Each row, then roughly how far along a hidden order it lies, from 0 to 15
[-11  -9  -1  12  11  -7  -4   7  -1   3   3  16   5  -4 -16 -16 -16   4
   1   3   3   9   7  -1  -5  -2 -11  11 -12  -3 -43  22  15  -7 -20 -28
   4   8  -8   6  -1  -7]
0
[  6   9 -12 -16  -4   0  19   1   5  -2 -12 -10 -13   4  10  15   3  -8
 -20  10  17  -9 -27  -3  -2  -4   4 -12  14 -10  20 -15   4 -11 -27  14
  -2   0  -2 -18   1  -3]
7
[ -8 -14   2   4   8  -6   1  -2  -1  -2   6  19   2  -7  -9 -17 -22  -1
 -15  10  14   3   3  10   0   0 -12  13  -7   1 -43  21  13 -12 -24 -29
   4   4  -9   8   1  -9]
1
[  8  25 -25 -19   6  21  32  20  -4  -3  -4 -37 -11  17  -2   5   3   8
  27   6 -32 -27 -25  32   9  -2   6 -26  20 -12  58 -39  16  -3   4  11
 -12   6   2 -10  16   3]
15
[-17  -6 -13  26  16  -5  -9  21   0  12   1  11   5   8 -25 -19  -6  15
  28  -7  -9   9   9 -10 -13  -4 -11   9 -17 -12 -39  22  26  -5 -17 -32
   8  16  -5   9  -1  -1]
0
[  6  12 -18 -16  -1   5  22   8   2   0  -9 -18 -18   9   7  13   8  -2
  -3   6   0 -11 -21   4   2  -3   6 -15  15  -8  34 -21   5  -8 -17  14
  -4   3  -2 -12   6   0]
9
[  2   4 -16  -5  -4   0  17   4   6  -1  -9   0  -6   0   3  11   0  -6
 -14   8  14  -4 -16  -6  -6  -6   1  -6   4 -10 -12  -5   8 -11 -24   4
   1   1  -3 -19   1  -3]
5
[ -6 -12   6   3   8  -8  -1  -3  -1  -2   5  22   5 -10  -8 -14 -24  -2
 -20  12  17   4   5   5   2   2  -9  10  -4   3 -40  20   9  -9 -17 -27
   4   1  -8   5   1 -10]
2
[ -7  -8   0  10   6  -2   2   1   0   1   5  21   5  -8  -9 -11 -22   1
 -12  10  15   5   7   6   0   0  -8  11  -5   2 -44  20  13  -8 -14 -29
   5   2  -8  -1  -2  -4]
3
[  9   9 -12 -26  -5   1  27  -6   4  -6 -10  -6 -14   1  15  18  -1 -13
 -29  14  21  -8 -25   4   6  -1   4 -21  17  -5  17 -17  -3 -13 -27  15
  -5  -4  -3 -17   4  -5]
8
[  4  16 -21 -13   1   7  18  13   1   3 -11 -23 -11  13   2  12   6   1
   2   5  -9 -10 -18   5   2  -3   6 -16  14 -10  47 -25   9  -6 -13  15
  -5   5  -2  -8   6   4]
10
[  2   6 -13  -8  -4  -1  19   4   6  -1 -11  -3  -9   3   7  11   2  -3
 -12   8  13  -1 -23  -6  -5  -5   1  -7   7 -14  -2 -13   8 -12 -28   9
   0   1  -3 -18   2  -4]
6
[  0  -2  -6  -7  -1  -3  16  -2   3  -4  -3   5  -5  -2   3   2 -11  -7
 -20  12  18  -2 -17   2  -1  -3  -2  -5   5  -7 -21   1   9 -11 -28  -4
   1  -1  -5 -13   1  -7]
5
[  1  16 -24  -5   0   7  19  15   4   7 -14 -19 -13  15   0  11  13   6
  14  -2  -8 -11 -15  -6  -5  -6   5 -14  10 -17  30 -21  14  -8 -20  12
  -1  10   0 -12   6   5]
8
[  3  -9   1 -19  -2  -4  13 -13   2  -9  -1  15  -3 -11   7   1 -18 -14
 -38  20  30  -2 -15  10   6   0  -4  -3   7  -1 -27   6   3 -13 -29 -12
   0  -6 -10  -9   1 -13]
4

Part 2:
[  8   8   2   0  -8   2   2  20   2  13  -3  -4   7 -21  20  15  -9  -4
   1  -9  42   5  -5  -5  -7  -9  -4]
15
[  1   0   4   0  -7   0  -2   2   6   3  -4   2   1  -6  -4 -11  -5   0
  11   7   8  11 -14   5   1   1   4]
0
[  4   3  -4  -1   0   1   0   6   5   4  -1  -1   1   0  -1  -7  -2   0
   9   4  19   5 -12   3  -4  -3   2]
2
[ 18   8   2  -1  -7   4   5  27  14  16  -1  -4   9 -26  15   4 -12   1
  30  -1  43  -1 -20  -4 -10 -19  -1]
10
[  1   6  -3   3 -20   3   1   3   1  14  -1  -5 -10 -20  10  17   1  -9
 -17  -5  47   0   3 -19  -8   7  -6]
12
[ -3  10   2  -1 -17  -5  -6 -10   6   2 -12   2 -12  -9  -8  -9  -9  -2
   5   3  25  17  -3  -4  -4   5  -6]
13
[ -8   0  -4   1 -42   5  -1   7   1   1  -7  -2  -7 -23   5   7  -3  -4
  -4   5  49  19   5  -6  -5   9  -7]
12
[  9   6   8   1   5   1  -2   3   2  10 -11   1  -9  -7  -6 -10  -4  -1
  -1   0  15   9  -8   2  -4  -3   4]
7
[ 9 -1  1  0  2  2  4  6 -1  5 -9 -2 -4 -5  1 -7 -1 -1 -3 -3 14  0  0  0
 -7 -6  5]
8
[  2  -4  -5  -3 -10   3   1  13   0  -6  -2  -1   4  -1   7  -8  -3   2
  13   8   6   7 -10   6  -5  -4   2]
2
[  0  12  12   1  -2  -2 -10  -6   2  13 -12   4  -6 -15  -3   2  -8  -9
 -15  -4  38  18  -6  -4   0   6  -6]
15
[  3   3  -5   1 -15   0   3   3  -1   9  -2  -4  -5 -16  11  13   2  -3
 -17  -6  30  -2  14 -15 -12   1  -4]
10
[  1   7   7  -2 -21  -2  -6   1  11   3 -12   4  -6 -13 -10 -14 -11  -3
  12   6  26  26 -13   6  -2   1  -2]
11
[ 5  1 -1  0  4 -1  0  2  3  5 -1  0 -2  0  2 -8 -2  0  7  3 19  1 -9 -2
 -4 -3  3]
0
[-10   2   7   1 -41   4  -4   1   4   3 -13   3 -10 -21  -3   3  -3  -5
  -4   2  46  32  -3   2   1  17  -6]
10
[  4   5   1   0 -12   2  -3  -3   3   3  -7  -1  -2  -2  -4  -3  -4  -1
  -5  -1  35   5 -10   1  -3   1   2]
5
[ -4  -4  -6  -1 -41   9   7  15  -4  -5 -13  -5   2  -9  13   7  -2   3
   3  -1  32   8  -3   5   0   2   0]
5
[ 10  12   9   5 -11   6   2  13  10  23  -4  -4  -4 -27   2  19  -3  -4
   0  -8  63  -3 -19 -11  -2   4   0]
10
[  3  11  21   3 -16   3  -9   3  14  19  -5   4  -9 -30 -16  -1  -8  -7
   9   4  59  28 -29   2   2   9  -2]
11
[  1   6  -8   0 -15  -3   6  -3  -4   9 -11  -5  -7  -3  12  11  -2  -1
 -21 -10  47  -2  19 -16  -8  -1  -6]
11
[ -4   2   5  -2 -21   3  -3  -7   0   4 -17   2  -6  -3  -2  -1  -3  -2
 -10  -3  32  27  -3   6   2   7  -4]
5
[ -2  10  11   2  -8   2  -7 -10   7  15 -11   1  -8  -6  -9  -5  -4  -3
  -5  -1  38  16 -28   8   4   9   0]
4
[  4   9   5   0 -10   4   2  -4   2  13 -13  -2  -1  -5  10  12   0  -2
 -13 -10  38   7   4  -2  -2   1  -3]
6
[  2   6   5  -2 -11  -1  -3   3   1   7  -9   0   1 -15   4   3  -8  -6
  -2  -5  28  20   2  -3  -6   0  -5]
13
[  9  10   8  -1   7   0  -6  -3   6  10  -5   2  -9  -1 -17 -15  -6  -3
   6   6   9  14 -17   8  -4  -2   4]
6
[  2   1   5  -1 -28   5  -1   9   7   8  -7   0  -2 -21  -1   1  -4  -3
   9   3  36  21 -11   1  -4   3  -2]
10

[-26 -16  20  47 -11  -8  18  18 -11  -6   4   2   0 -32   4   6  35   2
 -14   5   5]
10
[ 12 -42 -46 -30  24  36  -2  12   7   6   1 -10   6  25  -5  -2 -60  -8
  22  -7   3]
14
[-13  19   7  23   3  -1   2   8   5  -1  25   9  -9  11  10   7  25  -6
 -12  -6 -11]
0
[  7 -19  -4   8   2   3   0   8   2   2   4   9   2  -3  -5   3   4  -4
 -11   1   5]
12
[-9  5 16 15 -8 -6 -6 -3 -3 -6 16  6 -4  2 -1 19 33 -4  3  1  4]
4
[  2 -41 -47   9  13  22   4  35   2  12  14  32   3   1   1  -3 -25  -7
   8  -4   5]
15
[ -8 -11  -4 -15  -3  -5   1 -13  -4 -10   3  -8  -1   4   0   2  15   2
   3  -4  -2]
12
[-21 -34 -27  -1  -6  -3   2   9 -12  -4  11  23  -3  -2   6   1  10   2
  23  -5   2]
11
[-11 -27  -5  -2   0   5  -4   5  -7  -4  10  22   0   3  -3  17  12  -5
  27   2  12]
10
[-24  -4  -7  -8 -17 -24   4 -18 -11 -17   4 -10  -8   5   9  -5  34   9
   6  -8  -9]
15
[ -2 -20   3  12   0   4   3  10   2   1   6  -3   2  -7  -6   9   9  -6
 -10   1   7]
12
[-43   0  11  33 -24 -30   8  -5 -15 -13  -9 -18  -8 -29  18   5  47   6
  17  -1 -11]
15
[-16 -27  -7  14  11  18  15  21  -7  -5   2  17   5 -11   0   5  -6   0
   5   2   6]
10
[ 14  35   9 -34   4 -13  -9 -37   9  -1 -15 -19  -5  13   8 -15 -15   4
  15  -4 -27]
14
[ -2 -26 -18  -4  16  20  12  11  -5  -5   5  26   6   5  -4  -1 -17   3
   0   0   8]
10
[ 33 -20 -43 -61  11  19  -8 -22   9  -7  13  19   4  55 -23 -12 -35   2
 -32 -12  10]
12
[ -2  13  -5   3   5   1  -2   1   8  -3  21  13  -8  23   8   2  10  -3
 -16  -8 -11]
0
[ 11 -32  -3 -11  -5 -11  -1 -13   0  -2  -3  39   1   2  -7  -3  17   2
   0   1   5]
11
[ -3 -25 -21 -16  13  23  11  13  -4  -6   7  24   5  10  -6  -4 -21   3
  -4  -2   7]
10
[  2  22 -12 -13   7   5  -3  -6  10  -3  28  17  -7  36   5   0   1  -1
 -21 -11 -10]
0
[ 30   3  -3 -13   6   2   3  -4   9   5  -1  56   3  12  -5 -19 -10   6
 -27   1  -2]
4
[  4 -34  -9  -3  10   5  10   1   3   1  -5  15   4  -8   1  -6 -10  -3
  18  -2  -9]
4
[-14  18  11  33   1  -4   4  11   5  -1  26   1  -9   3  15  13  27  -7
  -9  -6 -11]
0
[-13   1  -8  -8  20  23  15  13  -6  -9  11  18   0  14   7   2 -28   3
  13  -2  -5]
11
[ -2 -38   5  10  -8  -9   4  -7  -2  -6   6  19   1 -12  -4   0  30  -1
  -3  -1   3]
11
[-44  -3  15  34 -22 -32  10  -5 -15 -16   1 -33  -8 -29  17   6  57   6
  15  -7  -9]
15
[-26 -16  22  50 -10  -5  17  20 -13  -8   6  -1   0 -32   3  11  38   2
 -17   4   7]
10
[-16 -23   1  27  13  15  16  27  -8   0   0  24   4 -18   4   5  -6   1
  11   6   5]
10
[-27  -1  -3  -3 -18 -29   2 -21 -11 -15   3  -4  -7  -4  10  -3  32   9
  10  -7  -6]
15
[ -2 -24  -6  -8  -2  -1 -10   2  -6   3   6  55   1   3  -1  10  11  -3
  33   7  11]
10
[ 28  33  -2 -51   4 -11 -15 -44  10   2 -21  17  -4  28   5 -23 -29   7
  25  -3 -23]
14
[-24  -3  -1   4 -20 -33   2 -15 -12 -10   4   7  -8  -9  12  -6  40  10
  19  -4  -9]
15
[ -4 -32  16  30  -8 -15   6   3  -5  -2  -3  30   1 -27  -1   6  37  -2
   7   5   2]
11
[ -9 -25  -8  -2   0   4  -3   7  -6  -4  13  17   0   2  -5  16   5  -4
  32   2  10]
10
[  2   7  13  23  -9 -12 -15  -3  13   8  26  -6  -7   4   3  21  42 -16
  -5  -3  -7]
14
[ 13   0   4   2  13  -2  13 -13  16  -2   5   8  -3   6   7 -15  -5  -3
  -9  -9 -29]
0
[ -9  22   9  17   3  -3   0   6   6   0  26  11  -8   8  11   8  18  -5
 -11  -5 -11]
0
[-3  6 14  8 -7 -9 -7 -5 -1  1 10 34 -3  2  0 11 31 -1  8  4  5]
4
[  2 -16   2  18   1   1   0  10   1   5   2  10   2  -8  -4   1   8  -4
  -3   4   6]
12
[-8  3 19 14 -7 -6 -5 -3 -2 -2 12 19 -4 -1  2 17 32 -4  6  4  2]
4
[-27 -31 -24  17  -7  -3   6  12 -11  -8  12   3  -3  -4   6   6  16  -1
  17  -8   3]
11
